Each row is followed by its class. Each block has new classes.
[ 12.8  -3.2  10.6 -13.4   6.8  -1.5  26.6   8.0  10.3 -22.8   7.0   7.7
  16.5   4.8  10.8   2.1  -2.2   3.9  -5.3  -2.9  -9.6  -9.4 -10.4 -10.7
  16.7 -11.5  14.3   7.2  -1.1   6.0   4.6   7.2  -8.1  -1.9  -7.1   0.7
 -10.3   4.4   7.9]  Z667
[ 20.3   9.7  14.9  -7.9  -3.2  -3.0  27.1  30.0   6.0  11.3  13.9   3.8
  24.6  -8.5  -1.4  10.4  -2.7   2.9   7.3 -17.3  -4.1 -10.9  -7.0   0.4
  -0.5 -17.6   2.8   4.3 -11.3   3.5  17.9   5.8  -4.8 -10.6  -8.1  10.4
   0.8   6.1  -2.2]  Z667
[ 10.7   4.3   7.2 -15.5  -5.0  -2.8  10.1   3.3   6.4  13.9  -4.2  -1.0
  18.9  20.5   6.6   8.9  -0.8   3.3   1.3  -4.4  -4.1  -4.0  -1.4  -8.5
  -4.0  12.2   5.9  -2.5  -6.5   9.8  13.0  19.5 -16.5  20.2  -9.4   7.9
  16.0  -9.4   0.5]  Z667
[ -7.7  -0.2   4.6 -21.4   4.5   1.3  18.8  16.9   5.8   8.8 -11.6 -66.5
  11.8  11.3  11.2  -1.2   1.1  12.2  13.5  -2.0  10.1  14.4  -3.9   1.4
   7.4 -13.0  22.1   9.0  -1.2   8.3  15.1   2.4 -15.2   2.0  -2.7   0.4
  -2.4   0.7   5.0]  Z375
[ 14.0   5.7  15.8 -17.3   2.2   3.1  27.1  10.7  -0.8  -8.4   0.1   1.9
  17.0   9.3  -8.8  -4.7   5.3   7.1  -2.0   1.5  -8.0 -18.0  -5.8  -6.5
   1.9 -10.3  12.6  -3.6  -3.9  -7.7  22.4   7.4 -16.5   7.5  -5.3   4.8
  12.4  -2.6   0.6]  Z667
[ 22.7  -0.3  -1.4  -4.8  -7.7   4.8  12.4  15.1  12.8  17.8  -7.4   8.1
   9.6  12.8 -25.0 -17.3   4.9  11.5   6.1  -2.2  12.9  -1.8 -11.4 -19.1
 -19.3 -11.3  -9.7  12.1 -11.5  19.6  17.8   6.4 -14.1   3.2  -2.1   1.8
   3.8 -18.1  10.3]  Z483
[ 11.8  15.8  20.0   0.8  -6.8  -2.3  33.5   3.0   8.3 -30.9 -26.7  -2.7
   8.1  -2.4   9.4 -13.4   1.6   9.5  -3.6 -19.2   1.6  -6.0  -9.7 -12.8
   7.4 -12.2  36.9   1.4 -11.0 -17.3  26.3  19.2 -14.4  -1.0  -3.0   6.5
   2.0  15.0  18.1]  Z667
[  7.6  -0.3 -11.1 -23.4  -1.4  -8.1  21.0  39.1   4.8   4.6  -5.7   4.0
  28.4  15.1 -28.9 -19.4  -2.9  13.4   2.7  -2.2  -1.4  -0.8 -10.6   5.3
   7.6 -14.4  -4.1   0.0   8.2   4.2   5.7   3.3   4.5  19.4  -6.9  23.1
   5.8  14.8 -18.4]  Z375
[  4.5  10.9   3.0 -10.0   8.3  -9.0  26.2  13.4   2.1  -4.3 -13.2   6.3
   7.8   7.2  13.8   3.8  -3.3  12.0   7.0  -2.7 -15.9  -8.0  -2.8 -15.1
  -1.1 -13.6  18.5  23.0 -11.1   7.0  14.1  -6.8 -13.7   8.2  -5.4  18.2
  -5.2   6.1   0.8]  Z667
[ 20.2  -1.5   9.7 -23.1  -2.2  11.1  40.2  12.1   8.4  13.2  -7.3  -1.9
  31.6  13.3  -2.1  -3.5   8.8  12.5  22.8  -5.4   8.1   2.2 -26.6   6.5
   6.4 -43.7  11.8   6.7  -9.1  -2.5  19.4  16.3 -17.4   4.9 -10.1   7.3
   5.8 -13.5  13.0]  Z483
[ 11.1  14.3  16.5 -13.7   8.9  11.0  41.1 -23.2  17.1  -5.2 -11.2  -3.2
  29.6  -2.7  27.0  -6.5  14.3  20.6   6.4  16.3  -3.7 -17.5  -9.2 -16.6
   3.1 -17.0  39.8   5.3   0.0   9.9  28.6 -14.2 -20.5   1.8 -20.0  12.5
 -19.5  -4.2   0.0]  Z667
[  8.0   3.7   2.2 -11.3 -11.6  -3.3  18.9  20.0  -0.5   8.0  -2.2 -43.2
  15.9   2.5 -10.9   9.8 -11.6   0.6   1.7  -5.0   0.0  -8.5  -6.3 -19.0
   1.3 -11.2   7.6  16.9  -8.2  14.2  21.9  -3.3  13.2   0.2  -9.5 -10.7
  -4.4  24.2  10.9]  Z667
[  7.8  13.9   5.8 -11.5  17.0   8.6  23.9  24.5  21.9 -23.6  -1.2   2.8
  10.2 -17.5  14.6 -16.9   0.0  12.1  -2.7  -3.5   3.9  -2.4 -14.2  -0.9
   2.0  -6.8  11.6  15.1 -15.4  10.2  18.8  -9.9 -13.5   4.1  -4.7  14.5
  -9.5   3.7   6.8]  Z667
[-26.4  24.3  51.7   0.3  40.2   5.0  49.9   4.0  17.5 -83.1 -16.4  -9.3
  31.7 -47.9  47.0  -0.1  18.9   8.1   1.8  10.7 -41.7 -14.4  -3.8  26.2
   8.3   7.5  41.4  -2.4  13.3   4.7  31.5  -7.6 -22.5   4.0   1.9  40.1
 -33.7  45.4  17.3]  Z667
[ -0.1   9.9   0.0 -14.2  -8.6  -7.0  46.1   8.7  10.0   9.6 -11.0   4.8
  15.9  -1.9   7.4  -0.5   1.6   4.9  -5.8  -7.3 -10.3  -1.1  -8.7  -4.8
  -5.6  -8.2  16.5   8.1  -8.7  16.1  16.4 -11.4  -9.4   0.0  -3.8  15.9
  -4.0  -6.9   0.8]  Z667
[  5.0  -0.4   1.6 -10.9  10.2  -2.2  36.0   4.8   2.7 -22.1 -12.0   8.8
  20.0 -25.4 -13.9  -5.4  -0.8 -23.3  -4.4  -4.5   9.1  -6.8  -9.6  -0.6
  -0.2 -18.2  29.1  10.3  -4.0   1.4  16.0   8.3  -1.0   1.4  -5.9  14.8
   2.2  -4.2   7.0]  Z483
